Here is a tiny trained network, its code and every weight. The questions are about switching its units off for an input and a target symbol, where a switched-off unit gives its printed mean instead of its output.

import numpy as np


def w(rows, s, z=0):
    codes = np.array(rows[::2]) - 128.0
    scale = np.full(codes.shape[1], s)
    scale[-1] = z or s
    return codes * scale


def f(y):
    return np.maximum(y, 0)


def softmax(a):
    e = np.exp(a - a.max(-1, keepdims=True))
    return e / e.sum(-1, keepdims=True)


def log_softmax(a):
    a = a - a.max(-1, keepdims=True)
    return a - np.log(np.exp(a).sum(-1, keepdims=True))


def net(x, mask):
    ids = ['Ωαβγεζθφ'.index(c) for c in x.split()]
    T = len(ids)
    res = E[ids] + P[:T]
    r = res
    for j in range(2):
        rows = slice(3 * j, 3 * j + 3)
        q, k, v = (r @ M[0][rows].T for M in (Q, K, V))
        z = softmax(np.where(np.tri(T) > 0, q @ k.T / 3**0.5, -1e9)) @ v
        o = O[0][rows]
        res = res + np.where(mask[j], z, o[:, -1]) @ o[:, :-1]
    y = f(res @ A[0][:, :-1].T + A[0][:, -1])
    res = res + np.where(mask[2:14], y, B[0][:, -1]) @ B[0][:, :-1]
    return log_softmax(res[-1] @ U[:, :-1].T + U[:, -1])


Q, K, V, O, A, B = {}, {}, {}, {}, {}, {}
E = w([
[126,146,142],'Ω',
[71,139,130],'α',
[97,209,165],'β',
[57,243,167],'γ',
[94,52,97],'ε',
[182,105,6],'ζ',
[22,49,61],'θ',
[69,73,103],'φ',
],0.015)
P = w([
[148,2,211],'0',
[60,105,84],'1',
[105,143,125],'2',
[103,123,121],'3',
[72,118,110],'4',
[75,115,109],'5',
[79,122,110],'6',
[33,113,84],'7',
[82,114,100],'8',
[31,144,94],'9',
[33,151,89],'10',
],0.011)
Q[0] = w([
[145,66,138],'head 0',
[106,120,131],'head 0',
[47,123,122],'head 0',
[251,110,154],'head 1',
[117,130,129],'head 1',
[176,129,99],'head 1',
],0.027)
K[0] = w([
[89,86,121],'head 0',
[125,136,107],'head 0',
[158,140,31],'head 0',
[120,185,6],'head 1',
[128,123,141],'head 1',
[143,145,76],'head 1',
],0.023)
V[0] = w([
[109,87,138],'head 0',
[84,101,193],'head 0',
[101,121,97],'head 0',
[25,196,137],'head 1',
[92,96,56],'head 1',
[3,108,152],'head 1',
],0.021)
O[0] = w([
[133,184,124,153],'head 0',
[61,242,148,87],'head 0',
[142,159,182,189],'head 0',
[206,245,15,116],'head 1',
[254,84,144,132],'head 1',
[222,251,203,247],'head 1',
],0.013,0.015)
A[0] = w([
[101,180,101,123],'neuron 0',
[184,2,220,153],'neuron 1',
[129,126,131,54],'neuron 2',
[207,174,31,145],'neuron 3',
[136,14,145,50],'neuron 4',
[142,137,133,3],'neuron 5',
[21,138,146,43],'neuron 6',
[204,149,138,68],'neuron 7',
[13,136,120,176],'neuron 8',
[170,178,50,83],'neuron 9',
[145,208,70,244],'neuron 10',
[206,91,173,83],'neuron 11',
],0.0075,0.0051)
B[0] = w([
[173,151,154,180],'neuron 0',
[91,147,35,254],'neuron 1',
[114,110,73,128],'neuron 2',
[56,147,136,219],'neuron 3',
[190,187,225,181],'neuron 4',
[140,67,147,133],'neuron 5',
[148,138,87,156],'neuron 6',
[159,134,173,211],'neuron 7',
[136,68,109,160],'neuron 8',
[72,149,162,192],'neuron 9',
[156,7,49,241],'neuron 10',
[86,91,145,204],'neuron 11',
],0.016,0.02)
U = w([
[95,2,155,211],'Ω',
[162,148,125,251],'α',
[174,49,93,136],'β',
[101,231,62,92],'γ',
[34,177,156,90],'ε',
[139,62,132,73],'ζ',
[159,36,184,2],'θ',
[99,189,173,110],'φ',
],0.0077,0.007)

Each question gives the input, a string of symbols that net reads in full, and the target symbol t.
The units are the heads (3 rows each of Q, K, V and O) and the neurons (one row each of A and B). Each row of codes is followed by its name. A weight is (code - 128) times the scale printed after its matrix; where a second scale follows, it is the last column's (O, A, B and U).
mask holds one flag per unit, heads first, then neurons. A switched-off unit (its flag False) gives its mean, the last column of its rows in O or B, instead of its output. The means were averaged over made-up inputs and are rounded, as every weight is.
A unit's drop is (log p(t) with every unit on - log p(t) with that unit switched off) / (log p(t) with every unit on - log p(t) with every unit switched off).
The circuit of an input: a set's keep is (log p(t) with only the set's units on - log p(t) with every unit switched off) / (log p(t) with every unit on - log p(t) with every unit switched off). Starting from the 12 units with the biggest drops (on a tie, the unit counted first), units are removed one at a time, each time the one whose removal leaves the highest keep (on an exact tie, the one counted first), for as long as the keep stays at least 0.8.
units of the circuit, in order: the units of the circuit, biggest drop first
unit that matters most: the unit with the biggest drop
k most important neurons: the k neurons with the biggest drops, biggest first
heads that matter: for each layer, one digit per head in row order, 1 if its drop is at least 0.15 and else 0, layers parted by /
drop of u: that unit's drop, to one decimal
input ε φ γ γ, target ε: units of the circuit, in order -> neuron 10; head 1; neuron 1
input γ φ α ε, target γ: units of the circuit, in order -> head 1
input φ γ φ, target φ: units of the circuit, in order -> neuron 10; head 1
input α β θ ε, target α: heads that matter -> 10
input θ θ γ Ω γ γ θ ε, target θ: heads that matter -> 11
input θ α β β Ω, target θ: units of the circuit, in order -> head 1; neuron 11
input γ β β φ γ α φ θ φ, target γ: 4 most important neurons -> neuron 3; neuron 9; neuron 10; neuron 11
input φ γ α β γ θ θ β α θ, target φ: 2 most important neurons -> neuron 10; neuron 1
input Ω β φ γ γ ζ ζ φ γ γ, target Ω: 2 most important neurons -> neuron 8; neuron 3
input ζ θ β, target Ω: 3 most important neurons -> neuron 1; neuron 4; neuron 0
input γ ε γ γ γ γ φ γ, target γ: 3 most important neurons -> neuron 3; neuron 9; neuron 11
input φ θ γ β θ φ α γ, target φ: units of the circuit, in order -> head 1; neuron 10
input φ γ α φ ζ, target Ω: 3 most important neurons -> neuron 1; neuron 4; neuron 3
input ζ φ γ γ α β, target Ω: 3 most important neurons -> neuron 10; neuron 1; neuron 4
input α φ φ β Ω θ θ β γ α θ, target α: unit that matters most -> neuron 1
input γ α θ γ γ γ β γ α β, target γ: 2 most important neurons -> neuron 3; neuron 9
input α θ ε β γ Ω θ φ, target α: 2 most important neurons -> neuron 1; neuron 3
input γ α γ α ε Ω α α ζ, target Ω: 3 most important neurons -> neuron 4; neuron 1; neuron 0
input Ω α θ α α γ Ω, target Ω: 4 most important neurons -> neuron 8; neuron 1; neuron 4; neuron 3
input α ε β θ α, target α: 3 most important neurons -> neuron 1; neuron 3; neuron 11
input β φ β γ ε φ α φ, target β: unit that matters most -> neuron 10
input β γ Ω Ω β φ α, target β: 2 most important neurons -> neuron 10; neuron 8
input θ Ω α, target θ: 3 most important neurons -> neuron 11; neuron 7; neuron 5
input ε α β, target ε: 2 most important neurons -> neuron 10; neuron 1
input φ γ φ α α φ β, target φ: drop of neuron 0 -> 0.0
input β θ β, target β: drop of neuron 6 -> 0.1
input θ γ φ, target θ: drop of neuron 11 -> 0.3
input φ φ α φ ε ε γ ε, target φ: drop of neuron 10 -> 0.9
